Below are the code and all the weights of a small trained network. Each question names an input and a class and asks about switching units off, where a switched-off unit gives its printed mean instead of its output.

import numpy as np


def w(rows, s, z=0):
    codes = np.array(rows[::2]) - 128.0
    scale = np.full(codes.shape[1], s)
    scale[-1] = z or s
    return codes * scale


def f(y):
    return y / 2 * (1 + np.tanh(0.7978845608 * (y + 0.044715 * y**3)))


def log_softmax(a):
    a = a - a.max(-1, keepdims=True)
    return a - np.log(np.exp(a).sum(-1, keepdims=True))


def net(x, mask):
    res = np.array(x, float).reshape(1, 3) / 4 @ E
    y = f(res @ A[0][:, :-1].T + A[0][:, -1])
    res = res + np.where(mask, y, B[0][:, -1]) @ B[0][:, :-1]
    return log_softmax(res[-1] @ U[:, :-1].T + U[:, -1])


A, B = {}, {}
E = w([
[44,255,168,156],'x0',
[134,109,44,240],'x1',
[4,41,125,124],'x2',
],0.0089)
A[0] = w([
[137,113,167,14,121],'n0',
[144,95,70,251,111],'n1',
[201,38,113,100,87],'n2',
[151,75,111,112,136],'n3',
[223,144,126,121,99],'n4',
[141,113,129,131,254],'n5',
[82,201,134,155,96],'n6',
[74,65,128,120,95],'n7',
[193,156,133,131,113],'n8',
[77,60,131,116,113],'n9',
],0.02,0.014)
B[0] = w([
[235,139,189,87,242],'n0',
[235,150,186,87,234],'n1',
[70,185,211,186,238],'n2',
[82,141,170,143,195],'n3',
[148,172,44,165,204],'n4',
[10,24,80,2,246],'n5',
[76,185,180,166,211],'n6',
[171,165,59,183,203],'n7',
[151,140,58,153,186],'n8',
[140,167,43,142,214],'n9',
],0.035,0.014)
U = w([
[226,126,194,59,127],'0',
[27,191,197,175,123],'1',
[138,166,10,159,139],'2',
[77,36,123,58,254],'3',
[132,82,116,167,76],'4',
[148,35,119,163,80],'5',
[116,93,173,214,88],'6',
],0.011,0.0086)

Each question gives the input, the list of numbers given to net, and the class t.
The units are the neurons (one row each of A and B). Each row of codes is followed by its name. A weight is (code - 128) times the scale printed after its matrix; where a second scale follows, it is the last column's (A, B and U).
mask holds one flag per neuron, in row order. A switched-off neuron (its flag False) gives its mean, the last column of its row in B, instead of its output. The means were averaged over made-up inputs and are rounded, as every weight is.
A unit's drop is (log p(t) with every unit on - log p(t) with that unit switched off) / (log p(t) with every unit on - log p(t) with every unit switched off).
The circuit of an input: a set's keep is (log p(t) with only the set's units on - log p(t) with every unit switched off) / (log p(t) with every unit on - log p(t) with every unit switched off). Starting from all 10 units, units are removed one at a time, each time the one whose removal leaves the highest keep (on an exact tie, the one counted first), for as long as the keep stays at least 0.8.
units of the circuit, in order: the units of the circuit, biggest drop first
most important unit: the unit with the biggest drop
top k neurons: the k neurons with the biggest drops, biggest first
drop of u: that unit's drop, to one decimal
input [6,-2,-8], class 2: most important unit	n2
input [-5,3,5], class 1: top 4 neurons	n2, n3, n4, n0
input [-5,0,-6], class 2: top 3 neurons	n4, n8, n6
input [-5,4,-4], class 1: top 3 neurons	n2, n0, n3
input [-7,6,-1], class 1: top 3 neurons	n2, n0, n3
input [7,7,8], class 2: top 2 neurons	n0, n2
input [7,-8,3], class 0: top 2 neurons	n0, n2
input [-4,-3,-4], class 1: top 3 neurons	n2, n1, n9
input [2,8,-8], class 0: top 3 neurons	n1, n9, n7
input [-3,-2,2], class 3: top 2 neurons	n6, n1
input [-5,4,-2], class 1: top 2 neurons	n2, n0
input [0,-1,-3], class 3: top 2 neurons	n7, n9
input [7,-8,4], class 0: top 2 neurons	n0, n2
input [-4,-4,8], class 2: units of the circuit, in order	n9
input [3,8,-6], class 0: drop of n1	6.4
input [1,4,-3], class 0: drop of n1	5.1
input [-5,0,-2], class 1: drop of n2	1.5
input [0,7,6], class 0: drop of n1	6.4
